Below is a small trained network, with its code and all its weights. Each question gives an input and a class and asks what happens when units are switched off, that is, made to give their printed mean instead of their output.

import numpy as np


def w(rows, s, z=0):
    codes = np.array(rows[::2]) - 128.0
    scale = np.full(codes.shape[1], s)
    scale[-1] = z or s
    return codes * scale


def norm(h):
    return h / np.sqrt((h * h).mean(-1, keepdims=True) + 1e-5)


def f(y):
    return y / 2 * (1 + np.tanh(0.7978845608 * (y + 0.044715 * y**3)))


def log_softmax(a):
    a = a - a.max(-1, keepdims=True)
    return a - np.log(np.exp(a).sum(-1, keepdims=True))


def net(x, mask):
    res = np.array(x, float).reshape(1, 7) / 4 @ E
    u = 0
    for l in range(4):
        y = f(norm(res) @ A[l][:, :-1].T + A[l][:, -1])
        res = res + np.where(mask[u : u + 5], y, B[l][:, -1]) @ B[l][:, :-1]
        u += 5
    return log_softmax(norm(res)[-1] @ U[:, :-1].T + U[:, -1])


A, B = {}, {}
E = w([
[123,118,121,137,127,139,128,125,125,128],'x0',
[122,78,167,201,204,87,41,145,119,2],'x1',
[202,193,100,89,156,243,31,164,176,48],'x2',
[117,150,110,84,172,97,111,103,110,150],'x3',
[126,118,125,136,120,135,127,128,128,123],'x4',
[135,135,138,132,119,124,135,136,135,123],'x5',
[53,145,204,221,113,190,58,174,227,218],'x6',
],0.005)
A[0] = w([
[77,78,180,179,200,2,74,103,97,14,205],'0.n0',
[113,79,103,180,210,80,86,177,205,217,112],'0.n1',
[142,122,194,149,52,144,160,163,21,169,152],'0.n2',
[175,179,108,107,86,178,200,175,245,146,149],'0.n3',
[225,50,57,16,86,99,222,92,76,28,255],'0.n4',
],0.0036,0.004)
B[0] = w([
[104,164,41,248,61,73,137,171,123,61,235],'0.n0',
[172,108,198,110,23,63,99,182,158,155,147],'0.n1',
[57,137,141,85,119,24,253,84,141,109,149],'0.n2',
[105,105,13,130,182,140,107,55,167,124,152],'0.n3',
[178,74,103,98,205,61,191,150,176,184,255],'0.n4',
],0.0049,0.0068)
A[1] = w([
[145,188,129,64,106,128,167,143,110,160,248],'1.n0',
[34,253,115,129,82,236,82,63,150,122,244],'1.n1',
[128,115,169,33,61,130,209,85,148,187,223],'1.n2',
[86,168,97,150,32,176,133,105,116,122,151],'1.n3',
[127,140,144,180,112,81,205,66,83,240,182],'1.n4',
],0.0052,0.0018)
B[1] = w([
[85,160,129,178,89,174,143,37,125,145,166],'1.n0',
[175,184,128,104,84,138,77,115,1,115,200],'1.n1',
[121,112,179,163,81,216,124,164,128,149,223],'1.n2',
[95,184,139,113,124,98,122,82,124,135,143],'1.n3',
[107,138,154,173,97,116,142,172,95,124,254],'1.n4',
],0.0093,0.0044)
A[2] = w([
[238,158,57,37,101,253,120,105,194,237,93],'2.n0',
[126,150,128,109,39,164,202,142,82,208,68],'2.n1',
[204,130,157,140,221,149,55,176,161,22,125],'2.n2',
[89,93,179,115,88,83,196,104,107,247,76],'2.n3',
[85,114,189,198,116,134,54,160,140,137,3],'2.n4',
],0.0066,0.0019)
B[2] = w([
[213,90,120,254,195,95,178,102,187,138,216],'2.n0',
[135,123,105,34,142,103,71,154,95,101,244],'2.n1',
[102,117,167,31,104,194,147,141,58,202,251],'2.n2',
[150,134,147,91,169,206,64,144,151,57,253],'2.n3',
[113,185,204,87,206,151,144,68,109,134,201],'2.n4',
],0.0081,0.0052)
A[3] = w([
[161,137,126,29,253,121,103,81,127,103,107],'3.n0',
[49,156,198,207,186,57,93,76,188,174,4],'3.n1',
[109,46,148,21,139,148,133,184,148,79,80],'3.n2',
[170,92,128,34,170,209,117,200,98,143,144],'3.n3',
[163,121,177,157,88,146,183,171,131,134,175],'3.n4',
],0.0069,0.0047)
B[3] = w([
[70,114,138,156,83,159,134,141,151,144,178],'3.n0',
[211,113,138,74,154,154,147,2,112,41,154],'3.n1',
[165,118,74,102,50,152,133,132,198,153,188],'3.n2',
[61,114,133,111,92,72,163,143,202,123,254],'3.n3',
[124,139,74,106,221,84,84,91,85,172,166],'3.n4',
],0.01,0.008)
U = w([
[49,47,33,33,37,129,203,234,231,170,205],'0',
[12,213,247,85,45,226,46,188,79,193,173],'1',
[86,64,53,206,184,1,185,198,55,69,176],'2',
[125,156,206,153,189,97,108,21,53,19,42],'3',
[214,61,56,213,228,181,230,94,220,225,2],'4',
[212,222,92,209,91,223,18,62,84,199,90],'5',
],0.0095,0.0015)

Each question gives the input, the list of numbers given to net, and the class t.
The units are the neurons (one row each of A and B). Each row of codes is followed by its name. A weight is (code - 128) times the scale printed after its matrix; where a second scale follows, it is the last column's (A, B and U).
mask holds one flag per neuron, layer by layer. A switched-off neuron (its flag False) gives its mean, the last column of its row in B, instead of its output. The means were averaged over made-up inputs and are rounded, as every weight is.
A unit's drop is (log p(t) with every unit on - log p(t) with that unit switched off) / (log p(t) with every unit on - log p(t) with every unit switched off).
The circuit of an input: a set's keep is (log p(t) with only the set's units on - log p(t) with every unit switched off) / (log p(t) with every unit on - log p(t) with every unit switched off). Starting from the 12 units with the biggest drops (on a tie, the unit counted first), units are removed one at a time, each time the one whose removal leaves the highest keep (on an exact tie, the one counted first), for as long as the keep stays at least 0.8.
units of the circuit, in order: the units of the circuit, biggest drop first
unit that matters most: the unit with the biggest drop
top k neurons: the k neurons with the biggest drops, biggest first
top k neurons in layer l: the k neurons of layer l with the biggest drops, biggest first
drop of u: that unit's drop, to one decimal
input [-6,-7,4,-6,-6,1,6], class 5: units of the circuit, in order -> [1.n1, 0.n4, 2.n0]
input [1,-7,-1,-2,-5,3,3], class 1: unit that matters most -> 0.n4
input [2,-8,8,0,-2,-4,8], class 5: units of the circuit, in order -> [1.n1, 2.n0]
input [5,-3,4,3,3,-5,6], class 5: top 2 neurons -> [1.n1, 0.n4]
input [5,3,-6,-2,-6,-1,1], class 3: units of the circuit, in order -> [3.n1, 2.n4]
input [-7,-3,8,-8,-6,3,1], class 5: units of the circuit, in order -> [1.n1, 0.n4, 2.n0]
input [6,5,1,5,-2,-3,-7], class 0: top 2 neurons -> [2.n0, 2.n2]
input [0,7,1,8,3,8,-1], class 0: top 3 neurons -> [2.n2, 1.n4, 1.n0]
input [3,5,2,-7,3,-4,2], class 1: top 2 neurons -> [0.n4, 2.n2]
input [4,6,-1,4,-5,-4,5], class 3: top 2 neurons -> [0.n0, 3.n1]
input [6,-4,1,-3,-1,6,-2], class 4: top 2 neurons -> [2.n0, 0.n3]
input [-1,0,4,6,-5,-6,-8], class 4: top 2 neurons -> [2.n0, 2.n1]
input [-4,1,0,1,0,1,-5], class 2: top 3 neurons -> [2.n3, 2.n1, 2.n2]
input [-7,6,0,5,-6,-7,2], class 3: top 3 neurons -> [0.n0, 2.n1, 2.n3]
input [2,-5,8,7,-4,-8,-8], class 4: top neuron -> [2.n0]
input [-7,-2,3,6,5,7,3], class 5: top 2 neurons -> [0.n4, 1.n1]
input [4,-1,4,0,1,6,6], class 5: top 2 neurons -> [0.n4, 1.n1]
input [8,-5,-6,-1,3,5,2], class 1: top 2 neurons in layer 1 -> [1.n4, 1.n2]
input [2,1,8,6,-3,-4,-8], class 0: top 2 neurons in layer 3 -> [3.n0, 3.n3]
input [-2,1,3,3,-3,-2,1], class 1: units of the circuit, in order -> [0.n4]
input [-5,-6,0,4,-4,-4,5], class 1: top 2 neurons in layer 3 -> [3.n1, 3.n2]
input [-2,7,2,6,5,-5,-1], class 0: drop of 2.n2 -> 1.8
input [-2,7,2,3,-5,-8,-8], class 0: drop of 2.n1 -> 0.0
